Below are the code and all the weights of a small trained network. Each question names an input and a class and asks about switching units off, where a switched-off unit gives its printed mean instead of its output.

import numpy as np


def w(rows, s, z=0):
    codes = np.array(rows[::2]) - 128.0
    scale = np.full(codes.shape[1], s)
    scale[-1] = z or s
    return codes * scale


def f(y):
    return np.maximum(y, 0)


def log_softmax(a):
    a = a - a.max(-1, keepdims=True)
    return a - np.log(np.exp(a).sum(-1, keepdims=True))


def net(x, mask):
    res = np.array(x, float).reshape(1, 5) / 4 @ E
    y = f(res @ A[0][:, :-1].T + A[0][:, -1])
    res = res + np.where(mask, y, B[0][:, -1]) @ B[0][:, :-1]
    return log_softmax(res[-1] @ U[:, :-1].T + U[:, -1])


A, B = {}, {}
E = w([
[186,141,76,66,157,177,213,153,220,92],'x0',
[49,114,133,48,101,212,153,116,52,107],'x1',
[135,106,55,150,141,80,113,152,90,2],'x2',
[52,120,172,122,217,150,73,114,196,87],'x3',
[119,45,35,68,198,77,106,117,123,189],'x4',
],0.0078)
A[0] = w([
[129,112,118,141,141,86,129,126,99,38,87],'n1',
[88,116,129,97,124,155,146,123,95,117,1],'n2',
[103,112,78,96,149,98,106,130,128,176,64],'n3',
[146,128,106,121,128,117,141,121,106,152,78],'n4',
[76,125,170,182,120,80,40,115,43,168,65],'n5',
[77,117,157,112,179,153,99,123,178,103,106],'n6',
[125,115,96,108,131,116,117,150,116,152,29],'n7',
[98,107,76,87,154,122,122,130,128,170,37],'n8',
[128,96,106,112,170,114,119,128,116,176,73],'n9',
[135,154,128,128,111,125,131,116,135,119,93],'n10',
[184,137,129,204,132,42,105,137,209,160,54],'n11',
[116,148,174,124,129,165,151,126,154,255,83],'n12',
[157,132,105,140,78,109,151,137,90,162,16],'n13',
[101,119,130,75,111,153,117,132,78,108,49],'n14',
[205,129,76,124,66,140,175,120,71,164,98],'n15',
[61,117,125,58,108,190,154,129,67,120,120],'n16',
[97,140,147,154,119,103,77,130,92,147,24],'n17',
[79,123,140,128,191,151,71,116,187,99,76],'n18',
[143,111,99,113,155,88,100,136,127,164,88],'n19',
[169,142,83,62,150,173,188,124,212,101,71],'n20',
[141,169,201,188,77,172,149,159,136,75,62],'n21',
[129,123,58,150,136,102,127,133,90,16,20],'n22',
[133,163,180,158,89,139,124,116,138,97,120],'n23',
[155,118,140,168,139,101,116,122,169,135,87],'n24',
[150,146,123,107,123,153,167,140,183,97,86],'n25',
[132,125,177,106,123,153,147,119,175,215,158],'n26',
],0.012,0.0014)
B[0] = w([
[135,145,114,116,77,119,44,147,133,134,204],'n1',
[158,173,130,131,148,171,139,117,134,134,175],'n2',
[90,95,125,113,159,121,118,69,125,97,199],'n3',
[102,137,158,111,136,115,127,123,126,127,162],'n4',
[176,46,66,151,95,100,223,186,126,137,250],'n5',
[91,170,188,109,127,72,162,167,137,134,205],'n6',
[102,117,143,122,143,122,121,94,117,117,164],'n7',
[101,97,140,132,153,133,110,55,119,109,199],'n8',
[97,100,137,120,147,124,110,72,115,106,190],'n9',
[110,115,144,134,138,141,117,118,120,129,146],'n10',
[172,209,143,134,167,253,159,112,134,154,241],'n11',
[152,152,91,129,65,115,17,156,131,105,231],'n12',
[84,149,176,105,136,88,147,170,145,114,196],'n13',
[161,169,140,138,146,183,141,117,143,141,186],'n14',
[65,172,205,105,143,65,170,183,147,131,248],'n15',
[190,191,137,163,170,215,146,110,149,155,237],'n16',
[142,79,92,150,119,131,168,151,127,143,183],'n17',
[79,179,195,94,121,70,163,179,124,134,210],'n18',
[112,104,135,131,155,147,117,67,122,110,189],'n19',
[166,28,68,177,94,112,200,159,99,143,255],'n20',
[72,72,131,100,189,110,104,24,121,113,233],'n21',
[150,152,97,125,62,125,10,147,138,130,239],'n22',
[95,91,123,108,167,123,115,72,115,109,193],'n23',
[154,170,148,132,129,173,152,121,123,134,175],'n24',
[143,68,90,149,124,113,168,138,108,146,198],'n25',
[138,140,90,124,80,108,41,158,125,107,217],'n26',
],0.018,0.01)
U = w([
[161,55,80,170,122,102,209,163,97,135,249],'0',
[142,174,103,110,74,112,1,147,135,89,112],'1',
[179,218,167,145,195,233,164,92,148,148,122],'2',
[52,80,146,96,202,117,113,5,95,66,79],'3',
[48,194,231,80,145,50,182,202,150,121,60],'4',
],0.0091,0.0021)

Each question gives the input, the list of numbers given to net, and the class t.
The units are the neurons (one row each of A and B). Each row of codes is followed by its name. A weight is (code - 128) times the scale printed after its matrix; where a second scale follows, it is the last column's (A, B and U).
mask holds one flag per neuron, in row order. A switched-off neuron (its flag False) gives its mean, the last column of its row in B, instead of its output. The means were averaged over made-up inputs and are rounded, as every weight is.
A unit's drop is (log p(t) with every unit on - log p(t) with that unit switched off) / (log p(t) with every unit on - log p(t) with every unit switched off).
The circuit of an input: a set's keep is (log p(t) with only the set's units on - log p(t) with every unit switched off) / (log p(t) with every unit on - log p(t) with every unit switched off). Starting from the 12 units with the biggest drops (on a tie, the unit counted first), units are removed one at a time, each time the one whose removal leaves the highest keep (on an exact tie, the one counted first), for as long as the keep stays at least 0.8.
circuit, biggest first: the units of the circuit, biggest drop first
most important unit: the unit with the biggest drop
k most important neurons: the k neurons with the biggest drops, biggest first
drop of u: that unit's drop, to one decimal
input [-1,6,-1,-6,7], class 3: most important unit => n11
input [6,0,-1,8,5], class 4: 2 most important neurons => [n18 n6]
input [-6,0,-2,7,-2], class 4: 4 most important neurons => [n18 n20 n6 n25]
input [-1,5,-5,7,4], class 4: 4 most important neurons => [n18 n6 n22 n11]
input [1,-3,6,-5,6], class 1: 4 most important neurons => [n22 n21 n1 n23]
input [-2,-1,3,7,6], class 4: 4 most important neurons => [n18 n6 n21 n23]
input [-6,-7,8,-8,7], class 1: 2 most important neurons => [n22 n1]
input [6,-1,2,7,-2], class 4: 3 most important neurons => [n18 n6 n5]
input [5,8,5,8,7], class 2: 3 most important neurons => [n16 n15 n14]
input [-5,4,0,3,-4], class 0: 2 most important neurons => [n5 n11]
input [-2,-1,3,1,-4], class 3: 2 most important neurons => [n21 n12]
input [-5,6,1,8,-5], class 4: 3 most important neurons => [n18 n6 n11]
input [-8,7,-2,7,-5], class 0: 2 most important neurons => [n5 n11]
input [-4,2,-8,1,-4], class 1: circuit, biggest first => [n12]
input [-7,8,-1,-5,-8], class 2: 2 most important neurons => [n16 n14]
input [5,-3,-6,-7,6], class 4: 3 most important neurons => [n15 n22 n21]
input [1,-2,3,-2,-7], class 3: drop of n21 => 0.1
input [-4,6,3,-5,-2], class 2: drop of n20 => 0.2
input [-3,-8,-8,2,8], class 1: drop of n2 => 0.2
input [1,-8,-3,2,5], class 2: circuit, biggest first => [n11]
input [7,-5,-7,2,3], class 0: drop of n22 => 2.1
